Here is a tiny trained network, its code and every weight. The questions are about switching its units off for an input and a target symbol, where a switched-off unit gives its printed mean instead of its output.

import numpy as np


def w(rows, s, z=0):
    codes = np.array(rows[::2]) - 128.0
    scale = np.full(codes.shape[1], s)
    scale[-1] = z or s
    return codes * scale


def norm(h):
    return h / np.sqrt((h * h).mean(-1, keepdims=True) + 1e-5)


def f(y):
    return y / 2 * (1 + np.tanh(0.7978845608 * (y + 0.044715 * y**3)))


def softmax(a):
    e = np.exp(a - a.max(-1, keepdims=True))
    return e / e.sum(-1, keepdims=True)


def log_softmax(a):
    a = a - a.max(-1, keepdims=True)
    return a - np.log(np.exp(a).sum(-1, keepdims=True))


def net(x, mask):
    ids = ['ΓΠβεζηθλξ'.index(c) for c in x.split()]
    T = len(ids)
    res = E[ids] + P[:T]
    q, k, v = (norm(res) @ M[0].T for M in (Q, K, V))
    z = softmax(np.where(np.tri(T) > 0, q @ k.T / 2**0.5, -1e9)) @ v
    res = res + np.where(mask[0], z, O[0][:, -1]) @ O[0][:, :-1]
    y = f(norm(res) @ A[0][:, :-1].T + A[0][:, -1])
    res = res + np.where(mask[1:17], y, B[0][:, -1]) @ B[0][:, :-1]
    return log_softmax(norm(res)[-1] @ U[:, :-1].T + U[:, -1])


Q, K, V, O, A, B = {}, {}, {}, {}, {}, {}
E = w([
[251,129,154,25,152],'Γ',
[72,64,186,214,51],'Π',
[179,129,52,152,231],'β',
[145,143,218,168,110],'ε',
[184,61,167,128,124],'ζ',
[102,212,188,241,163],'η',
[236,159,158,193,141],'θ',
[97,103,142,100,111],'λ',
[165,185,118,99,78],'ξ',
],0.017)
P = w([
[82,171,196,23,211],'0',
[45,196,123,62,155],'1',
[33,144,112,91,135],'2',
[24,110,118,113,120],'3',
[32,65,114,104,109],'4',
[35,44,104,115,104],'5',
[27,10,93,127,88],'6',
[26,1,103,133,89],'7',
[10,37,121,122,109],'8',
],0.0047)
Q[0] = w([
[75,41,230,133,58],'head 0',
[192,80,208,131,2],'head 0',
],0.0062)
K[0] = w([
[228,3,17,194,8],'head 0',
[94,160,14,134,33],'head 0',
],0.0056)
V[0] = w([
[74,120,149,92,149],'head 0',
[137,152,161,124,3],'head 0',
],0.012)
O[0] = w([
[2,167,140,143,142,74],'head 0',
[133,151,145,111,81,254],'head 0',
],0.011,0.0012)
A[0] = w([
[92,120,136,167,71,128],'neuron 0',
[77,81,147,131,114,63],'neuron 1',
[119,78,65,74,107,66],'neuron 2',
[206,184,141,58,46,144],'neuron 3',
[70,115,107,148,28,3],'neuron 4',
[82,116,110,123,213,179],'neuron 5',
[123,199,114,137,211,141],'neuron 6',
[39,123,78,75,71,104],'neuron 7',
[81,116,189,173,176,144],'neuron 8',
[127,182,153,145,35,73],'neuron 9',
[165,145,130,144,196,138],'neuron 10',
[214,166,159,191,117,122],'neuron 11',
[83,44,6,146,182,168],'neuron 12',
[217,161,143,176,196,149],'neuron 13',
[97,77,160,182,82,179],'neuron 14',
[168,133,138,137,170,80],'neuron 15',
],0.012,0.0033)
B[0] = w([
[96,122,82,143,163,167],'neuron 0',
[110,95,137,102,154,158],'neuron 1',
[246,221,231,163,58,143],'neuron 2',
[99,90,55,160,85,215],'neuron 3',
[108,54,143,141,164,163],'neuron 4',
[250,231,71,47,136,159],'neuron 5',
[149,98,70,173,60,166],'neuron 6',
[192,78,145,160,75,169],'neuron 7',
[165,205,72,63,63,187],'neuron 8',
[206,66,82,108,173,175],'neuron 9',
[25,114,133,143,170,182],'neuron 10',
[198,60,213,140,61,241],'neuron 11',
[228,72,93,70,254,178],'neuron 12',
[91,59,200,185,166,255],'neuron 13',
[74,167,85,51,166,215],'neuron 14',
[80,152,196,161,131,159],'neuron 15',
],0.0068,0.0078)
U = w([
[135,135,155,107,168,22],'Γ',
[2,71,66,164,133,131],'Π',
[179,138,65,161,244,163],'β',
[110,172,194,79,82,65],'ε',
[119,151,211,57,155,60],'ζ',
[125,192,131,149,117,255],'η',
[211,112,225,215,98,143],'θ',
[87,197,100,81,118,251],'λ',
[167,111,12,196,15,76],'ξ',
],0.0098,0.0044)

Each question gives the input, a string of symbols that net reads in full, and the target symbol t.
The units are the heads (2 rows each of Q, K, V and O) and the neurons (one row each of A and B). Each row of codes is followed by its name. A weight is (code - 128) times the scale printed after its matrix; where a second scale follows, it is the last column's (O, A, B and U).
mask holds one flag per unit, heads first, then neurons. A switched-off unit (its flag False) gives its mean, the last column of its rows in O or B, instead of its output. The means were averaged over made-up inputs and are rounded, as every weight is.
A unit's drop is (log p(t) with every unit on - log p(t) with that unit switched off) / (log p(t) with every unit on - log p(t) with every unit switched off).
The circuit of an input: a set's keep is (log p(t) with only the set's units on - log p(t) with every unit switched off) / (log p(t) with every unit on - log p(t) with every unit switched off). Starting from the 12 units with the biggest drops (on a tie, the unit counted first), units are removed one at a time, each time the one whose removal leaves the highest keep (on an exact tie, the one counted first), for as long as the keep stays at least 0.8.
units of the circuit, in order: the units of the circuit, biggest drop first
unit that matters most: the unit with the biggest drop
k most important neurons: the k neurons with the biggest drops, biggest first
drop when u is switched off: that unit's drop, to one decimal
input ξ Π β θ λ, target θ: most important neuron : neuron 7
input θ ε ζ β η β λ, target β: units of the circuit, in order : neuron 12; head 0
input β β Γ, target β: 2 most important neurons : neuron 11; neuron 5
input Γ β β ζ ζ ζ, target β: 2 most important neurons : neuron 11; neuron 12
input θ λ λ λ, target λ: 2 most important neurons : neuron 13; neuron 11
input λ ζ θ θ θ θ λ θ λ, target θ: 2 most important neurons : neuron 2; neuron 8
input λ ε Π Γ ζ λ Γ λ ε, target λ: 2 most important neurons : neuron 8; neuron 13
input θ λ λ Γ, target λ: 2 most important neurons : neuron 11; neuron 13
input ε θ ε β λ, target β: units of the circuit, in order : head 0; neuron 12
input β λ ε ξ ζ, target ξ: 3 most important neurons : neuron 13; neuron 3; neuron 10
input ε λ λ, target λ: 2 most important neurons : neuron 13; neuron 5
input η Π λ λ ξ ε Γ, target ξ: 2 most important neurons : neuron 3; neuron 14
input Π ζ η η θ ξ Γ, target ξ: drop when neuron 3 is switched off : 1.2
input λ ζ ζ Γ ξ ζ, target ξ: drop when neuron 10 is switched off : 0.2
input λ ζ Π η θ λ λ λ ζ, target λ: drop when neuron 5 is switched off : -0.1
input θ ζ Γ, target θ: unit that matters most : neuron 14
